Below is a small trained network, with its code and all its weights. Each question gives an input and a class and asks what happens when units are switched off, that is, made to give their printed mean instead of their output.

import numpy as np


def w(rows, s, z=0):
    codes = np.array(rows[::2]) - 128.0
    scale = np.full(codes.shape[1], s)
    scale[-1] = z or s
    return codes * scale


def norm(h):
    return h / np.sqrt((h * h).mean(-1, keepdims=True) + 1e-5)


def f(y):
    return np.maximum(y, 0)


def log_softmax(a):
    a = a - a.max(-1, keepdims=True)
    return a - np.log(np.exp(a).sum(-1, keepdims=True))


def net(x, mask):
    res = np.array(x, float).reshape(1, 4) / 4 @ E
    u = 0
    for l in range(4):
        y = f(norm(res) @ A[l][:, :-1].T + A[l][:, -1])
        res = res + np.where(mask[u : u + 4], y, B[l][:, -1]) @ B[l][:, :-1]
        u += 4
    return log_softmax(norm(res)[-1] @ U[:, :-1].T + U[:, -1])


A, B = {}, {}
E = w([
[139,163,150,188,48,59,77,2],'x0',
[95,215,142,190,10,110,130,228],'x1',
[91,70,22,144,92,84,211,80],'x2',
[68,107,183,128,142,124,139,122],'x3',
],0.0085)
A[0] = w([
[173,106,145,95,186,126,114,18,52],'L0N0',
[120,82,81,156,112,90,191,51,33],'L0N1',
[189,134,196,153,168,133,40,102,2],'L0N2',
[137,132,141,155,115,106,55,3,58],'L0N3',
],0.018,0.0039)
B[0] = w([
[90,37,52,225,239,146,13,112,247],'L0N0',
[64,196,93,63,97,189,162,96,242],'L0N1',
[45,187,76,26,86,173,175,74,208],'L0N2',
[251,134,222,144,70,54,212,148,255],'L0N3',
],0.011,0.013)
A[1] = w([
[107,162,152,187,40,124,90,105,79],'L1N0',
[178,158,218,44,190,178,19,88,14],'L1N1',
[115,87,85,39,253,202,164,197,37],'L1N2',
[153,184,201,77,154,152,51,116,6],'L1N3',
],0.013,0.0019)
B[1] = w([
[125,106,185,150,132,178,145,255,180],'L1N0',
[103,189,55,133,156,144,180,70,164],'L1N1',
[235,124,207,112,107,73,194,115,249],'L1N2',
[116,159,81,123,125,193,192,98,155],'L1N3',
],0.0097,0.013)
A[2] = w([
[61,142,143,206,73,123,43,243,9],'L2N0',
[147,171,175,124,59,96,120,3,22],'L2N1',
[125,197,147,169,60,145,142,112,68],'L2N2',
[32,186,49,36,100,139,155,85,29],'L2N3',
],0.017,0.0011)
B[2] = w([
[120,111,60,150,195,77,30,112,197],'L2N0',
[144,109,151,86,149,140,164,229,249],'L2N1',
[97,116,122,141,197,78,94,36,239],'L2N2',
[63,121,117,128,38,252,189,119,250],'L2N3',
],0.012)
A[3] = w([
[93,70,96,174,120,110,7,106,83],'L3N0',
[150,75,130,114,154,179,146,122,184],'L3N1',
[225,159,202,141,113,68,173,183,186],'L3N2',
[127,244,157,88,136,211,62,147,3],'L3N3',
],0.017,0.0011)
B[3] = w([
[177,127,116,102,251,177,61,58,193],'L3N0',
[65,241,169,159,27,96,30,207,195],'L3N1',
[254,48,184,109,93,22,141,215,249],'L3N2',
[67,108,79,133,16,200,173,96,160],'L3N3',
],0.0098,0.016)
U = w([
[204,118,218,108,108,67,166,195,254],'0',
[34,181,128,101,50,248,200,109,49],'1',
[96,126,89,182,246,129,2,83,81],'2',
],0.0093,0.00091)

Each question gives the input, the list of numbers given to net, and the class t.
The units are the neurons (one row each of A and B). Each row of codes is followed by its name. A weight is (code - 128) times the scale printed after its matrix; where a second scale follows, it is the last column's (A, B and U).
mask holds one flag per neuron, layer by layer. A switched-off neuron (its flag False) gives its mean, the last column of its row in B, instead of its output. The means were averaged over made-up inputs and are rounded, as every weight is.
A unit's drop is (log p(t) with every unit on - log p(t) with that unit switched off) / (log p(t) with every unit on - log p(t) with every unit switched off).
The circuit of an input: a set's keep is (log p(t) with only the set's units on - log p(t) with every unit switched off) / (log p(t) with every unit on - log p(t) with every unit switched off). Starting from the 12 units with the biggest drops (on a tie, the unit counted first), units are removed one at a time, each time the one whose removal leaves the highest keep (on an exact tie, the one counted first), for as long as the keep stays at least 0.8.
units of the circuit, in order: the units of the circuit, biggest drop first
top k neurons: the k neurons with the biggest drops, biggest first
top k neurons in layer l: the k neurons of layer l with the biggest drops, biggest first
drop when u is switched off: that unit's drop, to one decimal
input [3,1,-4,1], class 1: top 2 neurons : [L0N2; L1N2]
input [2,-5,6,2], class 1: units of the circuit, in order : [L0N1]
input [0,2,1,0], class 2: top 2 neurons : [L0N2; L0N3]
input [-5,-7,6,0], class 2: top 3 neurons : [L0N0; L0N3; L0N2]
input [-5,-8,-7,2], class 2: top 4 neurons : [L0N0; L0N1; L0N3; L1N2]
input [6,2,8,-8], class 1: top 2 neurons : [L0N1; L1N2]
input [-3,5,-5,4], class 1: top 2 neurons in layer 0 : [L0N3; L0N0]
input [-1,-6,5,5], class 2: top 2 neurons : [L0N0; L0N2]
input [6,-8,-2,-4], class 2: top 3 neurons : [L0N0; L1N2; L3N2]
input [-6,8,4,-6], class 2: top 4 neurons : [L0N2; L0N1; L0N3; L1N2]
input [-4,5,5,-6], class 1: top 2 neurons : [L0N0; L0N3]
input [-2,5,-1,8], class 2: drop when L0N1 is switched off : 0.0
input [2,4,1,5], class 2: drop when L2N0 is switched off : 0.5
input [4,-8,3,-7], class 2: units of the circuit, in order : [L0N0]
input [-3,-2,5,8], class 1: drop when L0N1 is switched off : 3.4
input [-1,-3,-1,2], class 2: drop when L0N0 is switched off : 1.2
